Here is a tiny trained network, its code and every weight. The questions are about switching its units off for an input and a class, where a switched-off unit gives its printed mean instead of its output.

import numpy as np


def w(rows, s, z=0):
    codes = np.array(rows[::2]) - 128.0
    scale = np.full(codes.shape[1], s)
    scale[-1] = z or s
    return codes * scale


def norm(h):
    return h / np.sqrt((h * h).mean(-1, keepdims=True) + 1e-5)


def f(y):
    return y / 2 * (1 + np.tanh(0.7978845608 * (y + 0.044715 * y**3)))


def log_softmax(a):
    a = a - a.max(-1, keepdims=True)
    return a - np.log(np.exp(a).sum(-1, keepdims=True))


def net(x, mask):
    res = np.array(x, float).reshape(1, 3) / 4 @ E
    u = 0
    for l in range(3):
        y = f(norm(res) @ A[l][:, :-1].T + A[l][:, -1])
        res = res + np.where(mask[u : u + 9], y, B[l][:, -1]) @ B[l][:, :-1]
        u += 9
    return log_softmax(norm(res)[-1] @ U[:, :-1].T + U[:, -1])


A, B = {}, {}
E = w([
[74,64,199,153,159,103,81,206],'x0',
[228,246,141,156,188,145,6,197],'x1',
[150,136,133,63,53,93,16,2],'x2',
],0.0072)
A[0] = w([
[149,101,135,95,49,194,206,63,91],'L0N0',
[172,159,12,131,217,129,162,2,3],'L0N1',
[174,201,101,63,142,250,126,93,81],'L0N2',
[49,89,8,67,104,67,134,131,112],'L0N3',
[184,111,31,157,157,160,143,46,45],'L0N4',
[116,128,76,102,48,199,117,95,160],'L0N5',
[113,80,27,155,194,208,125,123,76],'L0N6',
[119,68,187,53,94,105,19,124,111],'L0N7',
[159,193,37,108,99,65,204,86,32],'L0N8',
],0.0062,0.0041)
B[0] = w([
[100,107,186,182,79,97,213,208,247],'L0N0',
[57,186,139,125,59,228,64,170,194],'L0N1',
[88,141,98,130,138,82,113,200,212],'L0N2',
[137,213,157,208,147,97,176,65,223],'L0N3',
[103,253,133,67,116,127,105,150,163],'L0N4',
[188,62,146,118,53,172,131,179,221],'L0N5',
[161,89,111,103,136,132,214,100,138],'L0N6',
[136,137,134,93,200,181,156,190,255],'L0N7',
[61,184,190,75,117,135,102,108,194],'L0N8',
],0.0071,0.0032)
A[1] = w([
[90,71,34,207,185,68,69,93,92],'L1N0',
[174,168,179,153,145,156,206,166,83],'L1N1',
[183,65,189,123,67,140,72,2,253],'L1N2',
[185,94,172,144,45,157,71,123,67],'L1N3',
[220,135,134,140,39,121,56,62,106],'L1N4',
[126,156,133,32,95,137,120,40,34],'L1N5',
[103,91,138,117,158,151,158,170,28],'L1N6',
[112,156,122,50,118,134,92,200,146],'L1N7',
[126,149,141,157,89,157,192,153,89],'L1N8',
],0.008,0.0016)
B[1] = w([
[130,146,76,10,51,112,115,71,129],'L1N0',
[196,77,47,22,55,140,112,86,240],'L1N1',
[162,56,145,187,157,127,141,141,218],'L1N2',
[177,52,55,51,188,90,217,166,167],'L1N3',
[119,116,119,166,222,153,181,205,207],'L1N4',
[95,102,129,55,254,210,21,161,186],'L1N5',
[193,108,174,71,100,187,54,118,198],'L1N6',
[146,87,113,85,58,85,168,20,252],'L1N7',
[180,111,124,146,163,137,88,60,237],'L1N8',
],0.0067,0.0038)
A[2] = w([
[143,200,135,168,147,195,42,107,188],'L2N0',
[121,98,88,105,189,46,120,71,9],'L2N1',
[217,87,198,121,46,74,188,92,223],'L2N2',
[144,78,138,150,171,181,153,213,20],'L2N3',
[30,104,219,121,101,142,44,200,6],'L2N4',
[164,135,119,60,1,100,96,115,120],'L2N5',
[132,208,66,153,98,241,211,136,97],'L2N6',
[176,194,49,185,216,6,111,194,170],'L2N7',
[29,85,153,147,102,179,210,152,97],'L2N8',
],0.0085,0.0023)
B[2] = w([
[114,105,205,130,96,116,161,102,192],'L2N0',
[135,198,71,59,177,174,149,174,123],'L2N1',
[147,172,88,156,122,102,131,152,254],'L2N2',
[152,153,90,87,207,130,110,73,193],'L2N3',
[53,221,97,63,84,152,110,123,183],'L2N4',
[88,167,91,141,166,59,204,166,191],'L2N5',
[93,79,193,77,200,157,2,133,213],'L2N6',
[94,86,144,195,49,109,190,102,224],'L2N7',
[154,148,174,148,109,120,77,136,249],'L2N8',
],0.009,0.0063)
U = w([
[144,74,252,228,2,88,160,120,192],'0',
[37,183,210,17,111,176,26,154,161],'1',
[223,19,130,93,231,176,98,139,187],'2',
[119,174,59,100,88,46,208,165,203],'3',
[99,123,85,174,119,164,107,118,12],'4',
[81,120,58,159,105,162,122,59,29],'5',
[104,134,97,153,109,181,127,95,2],'6',
[86,124,73,155,115,158,114,46,7],'7',
],0.014,0.0057)

Each question gives the input, the list of numbers given to net, and the class t.
The units are the neurons (one row each of A and B). Each row of codes is followed by its name. A weight is (code - 128) times the scale printed after its matrix; where a second scale follows, it is the last column's (A, B and U).
mask holds one flag per neuron, layer by layer. A switched-off neuron (its flag False) gives its mean, the last column of its row in B, instead of its output. The means were averaged over made-up inputs and are rounded, as every weight is.
A unit's drop is (log p(t) with every unit on - log p(t) with that unit switched off) / (log p(t) with every unit on - log p(t) with every unit switched off).
The circuit of an input: a set's keep is (log p(t) with only the set's units on - log p(t) with every unit switched off) / (log p(t) with every unit on - log p(t) with every unit switched off). Starting from the 12 units with the biggest drops (on a tie, the unit counted first), units are removed one at a time, each time the one whose removal leaves the highest keep (on an exact tie, the one counted first), for as long as the keep stays at least 0.8.
units of the circuit, in order: the units of the circuit, biggest drop first
most important unit: the unit with the biggest drop
k most important neurons: the k neurons with the biggest drops, biggest first
top k neurons in layer l: the k neurons of layer l with the biggest drops, biggest first
drop of u: that unit's drop, to one decimal
input [1,7,-5], class 0: units of the circuit, in order	[L2N7]
input [-8,-5,8], class 1: 2 most important neurons	[L1N5, L0N1]
input [2,3,-3], class 3: 4 most important neurons	[L1N1, L0N7, L1N4, L0N3]
input [-7,-4,-8], class 2: top 2 neurons in layer 1	[L1N8, L1N1]
input [-3,-6,8], class 2: units of the circuit, in order	[L1N5, L1N2]
input [-6,-5,-7], class 2: 2 most important neurons	[L2N6, L1N8]
input [8,2,-7], class 1: 3 most important neurons	[L2N4, L1N3, L0N7]
input [8,-3,-8], class 1: units of the circuit, in order	[L2N4, L1N6]
input [3,3,3], class 3: units of the circuit, in order	[L1N7, L2N5]
input [-1,-3,3], class 3: 2 most important neurons	[L0N0, L2N2]
input [-5,-2,5], class 1: top 2 neurons in layer 0	[L0N1, L0N4]
input [3,-1,-1], class 3: 4 most important neurons	[L1N0, L2N5, L1N5, L0N8]
input [-3,2,3], class 3: top 2 neurons in layer 0	[L0N2, L0N3]
input [6,8,-3], class 0: most important neuron	[L2N7]
input [-5,-4,3], class 1: 2 most important neurons	[L0N1, L0N4]
input [-2,3,3], class 3: top 2 neurons in layer 1	[L1N7, L1N3]
input [7,3,8], class 2: 2 most important neurons	[L1N3, L0N2]
input [2,-5,6], class 2: top 2 neurons in layer 1	[L1N2, L1N5]
input [-7,-3,2], class 1: 2 most important neurons	[L2N6, L0N1]
input [6,8,-7], class 0: 2 most important neurons	[L2N7, L0N7]
input [-1,1,3], class 3: most important unit	L1N7
input [-5,3,-4], class 1: 2 most important neurons	[L2N6, L0N1]
input [-6,-1,-1], class 1: 2 most important neurons	[L0N1, L2N6]
input [2,-1,2], class 3: top 2 neurons in layer 1	[L1N5, L1N1]
input [-8,7,-5], class 1: top 2 neurons in layer 1	[L1N2, L1N1]
input [3,-5,-7], class 2: top 2 neurons in layer 2	[L2N3, L2N7]
input [-8,2,-8], class 1: most important unit	L2N6
input [-5,3,-8], class 2: drop of L2N6	0.1
